Below are the code and all the weights of a small trained network. Each question names an input and a class and asks about switching units off, where a switched-off unit gives its printed mean instead of its output.

import numpy as np


def w(rows, s, z=0):
    codes = np.array(rows[::2]) - 128.0
    scale = np.full(codes.shape[1], s)
    scale[-1] = z or s
    return codes * scale


def f(y):
    return np.maximum(y, 0)


def log_softmax(a):
    a = a - a.max(-1, keepdims=True)
    return a - np.log(np.exp(a).sum(-1, keepdims=True))


def net(x, mask):
    res = np.array(x, float).reshape(1, 3) / 4 @ E
    y = f(res @ A[0][:, :-1].T + A[0][:, -1])
    res = res + np.where(mask, y, B[0][:, -1]) @ B[0][:, :-1]
    return log_softmax(res[-1] @ U[:, :-1].T + U[:, -1])


A, B = {}, {}
E = w([
[68,122,153,214,253,108,122,123,172,136,36,138],'x0',
[14,142,216,106,108,147,216,108,145,18,168,155],'x1',
[108,70,57,215,50,134,228,104,93,136,44,118],'x2',
],0.0054)
A[0] = w([
[83,127,171,116,118,128,170,134,124,91,144,136,97],'n0',
[162,127,100,133,137,126,96,131,124,168,115,129,151],'n1',
[191,119,90,134,140,127,80,143,117,197,100,134,67],'n2',
[138,162,179,81,189,132,64,127,139,120,185,123,76],'n3',
[72,130,179,118,118,128,173,131,127,79,148,129,88],'n4',
[95,132,162,119,120,131,160,131,130,95,135,134,91],'n5',
[116,128,81,173,69,132,197,120,130,130,80,122,124],'n6',
[109,130,137,133,120,129,135,130,127,114,139,136,253],'n7',
[109,123,141,126,126,130,137,133,124,111,136,128,206],'n8',
[127,129,97,156,88,130,183,125,126,139,91,126,79],'n9',
[172,119,110,70,25,126,129,126,127,112,189,119,97],'n10',
[108,127,153,125,127,128,149,127,124,110,134,131,102],'n11',
[135,145,151,107,161,127,86,126,135,123,167,132,180],'n12',
[146,123,109,137,135,127,107,126,128,147,117,123,200],'n13',
[92,114,145,163,245,122,124,125,143,121,63,121,95],'n14',
],0.013,0.0061)
B[0] = w([
[149,140,53,147,131,115,92,75,159,128,147,115,203],'n0',
[143,156,103,113,138,96,151,64,155,102,123,110,202],'n1',
[129,151,34,147,132,106,95,43,177,99,162,108,213],'n2',
[115,3,87,154,117,84,88,159,41,134,116,141,245],'n3',
[144,141,36,154,135,110,75,69,168,126,149,113,217],'n4',
[137,134,65,145,128,123,90,92,155,129,147,117,183],'n5',
[135,38,134,101,144,54,103,157,32,136,119,137,224],'n6',
[190,174,172,56,149,50,232,75,95,125,63,90,227],'n7',
[166,162,135,92,136,88,179,88,116,126,103,98,197],'n8',
[119,55,109,138,132,97,75,152,71,134,139,144,181],'n9',
[62,236,160,202,132,136,124,144,26,175,156,164,229],'n10',
[133,133,88,140,128,127,106,109,146,129,140,124,161],'n11',
[147,68,135,110,124,62,167,128,58,133,84,121,229],'n12',
[156,168,132,87,133,84,187,70,125,107,113,101,200],'n13',
[87,233,147,167,79,137,122,146,4,172,194,160,254],'n14',
],0.013,0.0079)
U = w([
[157,144,65,131,142,125,90,80,176,97,146,87,74],'0',
[125,12,138,114,130,108,104,166,95,137,102,149,104],'1',
[81,198,170,169,105,149,140,148,103,164,162,171,114],'2',
[169,147,189,38,149,126,216,120,151,107,68,88,254],'3',
[118,104,143,129,127,160,110,152,161,120,131,139,92],'4',
],0.011,0.0049)

Each question gives the input, the list of numbers given to net, and the class t.
The units are the neurons (one row each of A and B). Each row of codes is followed by its name. A weight is (code - 128) times the scale printed after its matrix; where a second scale follows, it is the last column's (A, B and U).
mask holds one flag per neuron, in row order. A switched-off neuron (its flag False) gives its mean, the last column of its row in B, instead of its output. The means were averaged over made-up inputs and are rounded, as every weight is.
A unit's drop is (log p(t) with every unit on - log p(t) with that unit switched off) / (log p(t) with every unit on - log p(t) with every unit switched off).
The circuit of an input: a set's keep is (log p(t) with only the set's units on - log p(t) with every unit switched off) / (log p(t) with every unit on - log p(t) with every unit switched off). Starting from the 12 units with the biggest drops (on a tie, the unit counted first), units are removed one at a time, each time the one whose removal leaves the highest keep (on an exact tie, the one counted first), for as long as the keep stays at least 0.8.
units of the circuit, in order: the units of the circuit, biggest drop first
unit that matters most: the unit with the biggest drop
top k neurons: the k neurons with the biggest drops, biggest first
drop when u is switched off: that unit's drop, to one decimal
input [-4,6,5], class 0: top 4 neurons	(n4 n3 n0 n14)
input [-6,-4,1], class 2: unit that matters most	n10
input [3,0,-4], class 1: top 2 neurons	(n3 n10)
input [7,4,-5], class 2: top 2 neurons	(n14 n6)
input [0,5,-7], class 1: top 3 neurons	(n3 n12 n2)
input [-6,-5,-3], class 2: top 2 neurons	(n10 n4)
input [5,-1,-6], class 1: top 3 neurons	(n3 n10 n12)
input [3,-1,-3], class 3: top 3 neurons	(n10 n6 n9)
input [1,7,-8], class 1: top 3 neurons	(n3 n12 n2)
input [-7,-1,-7], class 1: top 2 neurons	(n3 n14)
input [2,2,3], class 3: units of the circuit, in order	(n3 n10 n2)
input [-4,6,6], class 0: top 4 neurons	(n4 n3 n0 n12)
input [5,6,3], class 0: top 4 neurons	(n4 n10 n0 n5)
input [3,2,0], class 3: units of the circuit, in order	(n10 n3 n2)
input [2,2,-5], class 1: top neuron	(n3)
input [6,7,1], class 0: top 3 neurons	(n4 n10 n0)
input [-2,-3,0], class 3: top 2 neurons	(n4 n14)
input [-1,8,-8], class 0: drop when n5 is switched off	0.8
input [-5,-4,-3], class 2: drop when n0 is switched off	0.2
input [-6,-3,-2], class 2: units of the circuit, in order	(n10)
input [5,1,-2], class 2: drop when n14 is switched off	1.8
input [-3,-2,-1], class 3: drop when n14 is switched off	0.9
